Here is a tiny trained network, its code and every weight. The questions are about switching its units off for an input and a target symbol, where a switched-off unit gives its printed mean instead of its output.

import numpy as np


def w(rows, s, z=0):
    codes = np.array(rows[::2]) - 128.0
    scale = np.full(codes.shape[1], s)
    scale[-1] = z or s
    return codes * scale


def norm(h):
    return h / np.sqrt((h * h).mean(-1, keepdims=True) + 1e-5)


def f(y):
    return y / 2 * (1 + np.tanh(0.7978845608 * (y + 0.044715 * y**3)))


def softmax(a):
    e = np.exp(a - a.max(-1, keepdims=True))
    return e / e.sum(-1, keepdims=True)


def log_softmax(a):
    a = a - a.max(-1, keepdims=True)
    return a - np.log(np.exp(a).sum(-1, keepdims=True))


def net(x, mask):
    ids = ['αβγζηθλμξπστφψω'.index(c) for c in x.split()]
    T = len(ids)
    res = E[ids] + P[:T]
    u = 0
    for l in range(2):
        r = norm(res)
        for j in range(2):
            rows = slice(3 * j, 3 * j + 3)
            q, k, v = (r @ M[l][rows].T for M in (Q, K, V))
            z = softmax(np.where(np.tri(T) > 0, q @ k.T / 3**0.5, -1e9)) @ v
            o = O[l][rows]
            res = res + np.where(mask[u + j], z, o[:, -1]) @ o[:, :-1]
        u += 2
        y = f(norm(res) @ A[l][:, :-1].T + A[l][:, -1])
        res = res + np.where(mask[u : u + 24], y, B[l][:, -1]) @ B[l][:, :-1]
        u += 24
    return log_softmax(norm(res)[-1] @ U[:, :-1].T + U[:, -1])


Q, K, V, O, A, B = {}, {}, {}, {}, {}, {}
E = w([
[127,122,118,45,188],'α',
[165,179,135,143,60],'β',
[165,70,112,201,200],'γ',
[127,71,104,83,255],'ζ',
[113,186,132,40,90],'η',
[147,98,118,99,185],'θ',
[168,181,129,136,58],'λ',
[145,144,123,129,129],'μ',
[176,176,135,166,60],'ξ',
[150,140,131,163,125],'π',
[231,108,140,228,67],'σ',
[156,87,116,145,179],'τ',
[147,120,119,101,146],'φ',
[177,116,125,201,141],'ψ',
[145,151,123,101,103],'ω',
],0.003)
P = w([
[182,175,216,124,205],'0',
[196,50,87,56,66],'1',
[147,231,84,169,220],'2',
[190,46,111,26,54],'3',
[141,127,215,136,170],'4',
[212,119,28,104,85],'5',
[62,190,33,196,170],'6',
[169,26,144,20,54],'7',
[10,114,165,181,133],'8',
[198,156,12,121,103],'9',
[85,77,254,152,149],'10',
[193,78,64,68,60],'11',
[35,114,163,246,156],'12',
[147,48,193,21,64],'13',
],0.0034)
Q[0] = w([
[68,181,136,170,158],'0.h0',
[202,223,2,163,168],'0.h0',
[102,213,122,161,219],'0.h0',
[102,122,131,124,175],'0.h1',
[119,127,132,162,137],'0.h1',
[147,135,118,165,74],'0.h1',
],0.0093)
K[0] = w([
[207,122,84,106,113],'0.h0',
[58,193,1,175,141],'0.h0',
[215,135,43,110,148],'0.h0',
[116,137,71,119,128],'0.h1',
[170,110,105,154,131],'0.h1',
[155,108,169,165,125],'0.h1',
],0.0087)
V[0] = w([
[129,160,89,73,106],'0.h0',
[140,50,83,152,203],'0.h0',
[132,67,92,150,203],'0.h0',
[137,180,107,109,121],'0.h1',
[92,29,253,130,66],'0.h1',
[178,86,163,143,11],'0.h1',
],0.0021)
O[0] = w([
[88,165,178,138,168,2],'0.h0',
[13,82,76,151,63,249],'0.h0',
[28,66,102,151,64,242],'0.h0',
[79,138,120,133,123,116],'0.h1',
[207,71,49,73,124,18],'0.h1',
[119,6,98,103,12,214],'0.h1',
],0.0018,0.00047)
A[0] = w([
[130,116,126,128,137,117],'0.n0',
[200,111,145,134,58,94],'0.n1',
[108,208,120,137,129,60],'0.n2',
[211,79,107,124,10,26],'0.n3',
[136,104,126,129,144,105],'0.n4',
[59,143,150,104,173,72],'0.n5',
[192,78,145,128,191,130],'0.n6',
[79,222,162,176,129,85],'0.n7',
[128,127,128,128,128,127],'0.n8',
[104,101,125,21,169,3],'0.n9',
[132,134,131,132,123,119],'0.n10',
[131,95,25,6,159,10],'0.n11',
[128,131,129,129,126,127],'0.n12',
[132,77,121,133,170,104],'0.n13',
[89,117,154,182,219,6],'0.n14',
[25,117,171,140,124,14],'0.n15',
[133,173,118,97,48,53],'0.n16',
[111,163,149,110,67,95],'0.n17',
[145,166,128,147,56,64],'0.n18',
[128,128,128,128,128,128],'0.n19',
[2,226,177,186,156,142],'0.n20',
[90,187,165,153,132,77],'0.n21',
[136,175,84,22,41,75],'0.n22',
[36,235,113,65,205,19],'0.n23',
],0.0036,0.0023)
B[0] = w([
[120,133,128,127,124,125],'0.n0',
[101,134,113,91,205,208],'0.n1',
[139,122,83,134,101,66],'0.n2',
[32,147,116,97,202,250],'0.n3',
[112,142,127,125,121,126],'0.n4',
[109,130,156,116,157,76],'0.n5',
[119,237,161,105,120,218],'0.n6',
[139,161,142,131,73,113],'0.n7',
[128,128,128,128,128,128],'0.n8',
[148,94,97,202,122,68],'0.n9',
[131,125,125,129,131,121],'0.n10',
[158,153,151,255,68,139],'0.n11',
[130,126,127,129,129,126],'0.n12',
[100,170,130,130,112,142],'0.n13',
[101,214,120,158,158,104],'0.n14',
[51,120,194,108,106,68],'0.n15',
[150,75,127,183,196,85],'0.n16',
[170,67,148,133,172,89],'0.n17',
[148,87,124,158,185,98],'0.n18',
[128,128,128,128,128,128],'0.n19',
[113,229,141,94,103,210],'0.n20',
[124,144,150,126,96,86],'0.n21',
[129,87,125,221,211,151],'0.n22',
[158,64,25,59,147,75],'0.n23',
],0.0029,0.0013)
Q[1] = w([
[58,145,193,113,121],'1.h0',
[116,59,177,53,106],'1.h0',
[100,204,91,204,146],'1.h0',
[136,57,105,58,128],'1.h1',
[134,41,150,10,136],'1.h1',
[188,116,20,175,140],'1.h1',
],0.013)
K[1] = w([
[192,93,139,98,175],'1.h0',
[127,102,184,123,125],'1.h0',
[149,146,56,130,153],'1.h0',
[62,137,177,133,129],'1.h1',
[77,110,255,117,122],'1.h1',
[47,175,76,138,102],'1.h1',
],0.012)
V[1] = w([
[174,56,155,168,69],'1.h0',
[202,78,161,178,66],'1.h0',
[112,98,108,149,141],'1.h0',
[98,96,107,21,165],'1.h1',
[94,113,151,237,253],'1.h1',
[100,109,133,50,200],'1.h1',
],0.0048)
O[1] = w([
[180,154,54,200,145,26],'1.h0',
[141,163,65,198,176,166],'1.h0',
[154,113,105,145,91,1],'1.h0',
[163,155,147,178,41,34],'1.h1',
[56,139,3,43,86,140],'1.h1',
[130,176,135,132,43,128],'1.h1',
],0.0051,0.00077)
A[1] = w([
[117,108,125,104,121,132],'1.n0',
[136,117,148,133,154,56],'1.n1',
[152,132,116,124,122,145],'1.n2',
[113,128,142,122,141,104],'1.n3',
[135,130,124,127,126,126],'1.n4',
[154,132,233,129,79,169],'1.n5',
[103,128,156,104,122,101],'1.n6',
[49,255,163,142,158,156],'1.n7',
[169,136,146,146,195,109],'1.n8',
[80,131,105,144,134,208],'1.n9',
[127,128,132,128,125,98],'1.n10',
[95,245,135,141,100,159],'1.n11',
[106,136,146,106,115,62],'1.n12',
[127,170,168,138,103,87],'1.n13',
[96,158,134,107,124,43],'1.n14',
[156,233,141,103,144,124],'1.n15',
[82,144,133,119,71,24],'1.n16',
[110,165,163,168,186,92],'1.n17',
[192,163,139,139,145,86],'1.n18',
[107,103,129,104,123,149],'1.n19',
[168,134,192,107,169,82],'1.n20',
[169,128,101,125,131,115],'1.n21',
[136,98,115,127,131,156],'1.n22',
[151,168,207,138,61,4],'1.n23',
],0.0095,0.0044)
B[1] = w([
[114,131,167,154,123,144],'1.n0',
[162,137,94,103,121,116],'1.n1',
[99,140,134,126,135,137],'1.n2',
[145,125,115,139,130,123],'1.n3',
[124,129,126,126,129,127],'1.n4',
[82,177,99,189,174,227],'1.n5',
[141,109,124,168,127,130],'1.n6',
[2,198,190,93,106,253],'1.n7',
[113,142,73,128,57,171],'1.n8',
[121,172,169,137,88,175],'1.n9',
[139,114,117,122,132,117],'1.n10',
[55,228,161,109,130,219],'1.n11',
[145,89,106,143,122,117],'1.n12',
[72,159,102,85,126,148],'1.n13',
[149,98,64,104,122,116],'1.n14',
[118,132,200,75,130,178],'1.n15',
[220,147,35,167,121,124],'1.n16',
[64,92,159,161,122,170],'1.n17',
[89,79,159,85,122,143],'1.n18',
[123,134,177,163,122,153],'1.n19',
[206,164,123,57,85,162],'1.n20',
[82,168,112,119,138,132],'1.n21',
[110,168,164,133,136,151],'1.n22',
[54,90,135,21,87,164],'1.n23',
],0.0057,0.0055)
U = w([
[65,47,57,56,84,26],'α',
[83,189,176,46,122,178],'β',
[170,123,98,92,127,173],'γ',
[195,215,119,142,160,94],'ζ',
[178,88,220,81,182,91],'η',
[123,141,23,160,198,187],'θ',
[146,144,72,153,12,99],'λ',
[191,156,177,161,181,111],'μ',
[106,146,169,221,189,117],'ξ',
[185,136,108,87,99,172],'π',
[87,55,149,92,248,1],'σ',
[134,33,189,138,63,146],'τ',
[183,130,111,88,101,168],'φ',
[38,158,96,162,85,105],'ψ',
[122,111,126,231,91,154],'ω',
],0.011,0.0029)

Each question gives the input, a string of symbols that net reads in full, and the target symbol t.
The units are the heads (3 rows each of Q, K, V and O) and the neurons (one row each of A and B). Each row of codes is followed by its name. A weight is (code - 128) times the scale printed after its matrix; where a second scale follows, it is the last column's (O, A, B and U).
mask holds one flag per unit, layer by layer, with each layer's heads first. A switched-off unit (its flag False) gives its mean, the last column of its rows in O or B, instead of its output. The means were averaged over made-up inputs and are rounded, as every weight is.
A unit's drop is (log p(t) with every unit on - log p(t) with that unit switched off) / (log p(t) with every unit on - log p(t) with every unit switched off).
The circuit of an input: a set's keep is (log p(t) with only the set's units on - log p(t) with every unit switched off) / (log p(t) with every unit on - log p(t) with every unit switched off). Starting from the 12 units with the biggest drops (on a tie, the unit counted first), units are removed one at a time, each time the one whose removal leaves the highest keep (on an exact tie, the one counted first), for as long as the keep stays at least 0.8.
circuit, biggest first: the units of the circuit, biggest drop first
unit that matters most: the unit with the biggest drop
top k neurons: the k neurons with the biggest drops, biggest first
top k neurons in layer l: the k neurons of layer l with the biggest drops, biggest first
input γ η τ σ σ τ γ τ, target θ: unit that matters most	1.h0
input γ ω π σ ω φ ζ θ σ ω τ τ η ψ, target τ: top 2 neurons	[1.n5 1.n11]
input σ π ψ α φ α η θ, target ξ: top 2 neurons	[1.n5 0.n11]
input α σ ψ λ, target ψ: top 2 neurons in layer 0	[0.n23 0.n22]
input τ β τ σ σ ω μ γ, target θ: circuit, biggest first	[1.h0 1.n7]
input τ ζ ω π γ π ζ γ γ π τ γ, target α: circuit, biggest first	[1.n7 1.n11]
input σ σ σ ζ γ ψ β λ τ β σ, target ω: top 3 neurons in layer 1	[1.n7 1.n11 1.n8]
input ω γ ω β φ φ π τ β τ, target η: top 3 neurons in layer 1	[1.n7 1.n5 1.n11]
input γ μ σ ψ ψ ψ φ φ, target σ: top 3 neurons in layer 0	[0.n3 0.n22 0.n6]
input ω α γ α η σ σ ψ π τ λ ζ, target η: top 2 neurons	[0.n20 1.n7]
input γ ζ μ φ γ σ γ ψ, target α: circuit, biggest first	[1.h1 1.n7 1.n11]
input β θ θ σ β γ, target ω: top 2 neurons	[0.n23 1.n7]
input α μ ψ ξ, target ψ: top 2 neurons	[1.n5 0.n23]
input α σ σ β, target ψ: top 4 neurons	[0.n23 1.n5 1.n23 0.n22]
input θ ψ π λ, target ω: top 3 neurons in layer 1	[1.n7 1.n11 1.n15]
input σ π ζ σ φ φ ξ ψ σ ψ φ σ γ η, target ξ: top 2 neurons	[1.n5 0.n22]
input λ γ μ ω ξ ψ ζ ζ σ λ τ ω σ β, target τ: top 2 neurons in layer 0	[0.n22 0.n3]
input η ω ω σ α α, target ζ: top 3 neurons in layer 0	[0.n11 0.n3 0.n23]
input α ξ σ η σ η, target θ: unit that matters most	0.n22
input ζ σ τ σ γ τ η τ μ τ β γ, target μ: top 3 neurons in layer 0	[0.n11 0.n20 0.n3]
input θ σ φ σ σ θ τ σ, target θ: top 2 neurons	[1.n7 0.n3]
input φ β σ θ γ γ ψ α γ γ ψ τ ξ τ, target σ: top 2 neurons in layer 0	[0.n3 0.n22]
input θ λ π λ σ α λ ω σ ω ψ φ σ α, target σ: top 3 neurons	[1.n7 1.n11 1.n5]
input ζ η μ ξ λ ω π γ ζ μ, target η: top 2 neurons in layer 1	[1.n7 1.n5]
input σ π γ γ φ σ γ σ, target ξ: top 2 neurons	[1.n5 0.n3]
input α π ψ α σ μ, target σ: top 2 neurons	[1.n7 1.n11]
input σ α ζ τ σ π η β ψ σ φ ω σ τ, target ξ: top 2 neurons in layer 1	[1.n5 1.n7]
input σ ψ τ ζ ω σ β π μ σ σ λ, target μ: top 2 neurons	[1.n7 0.n20]
input φ η ξ φ σ τ σ γ τ γ α φ γ π, target ψ: top 3 neurons in layer 1	[1.n5 1.n23 1.n7]
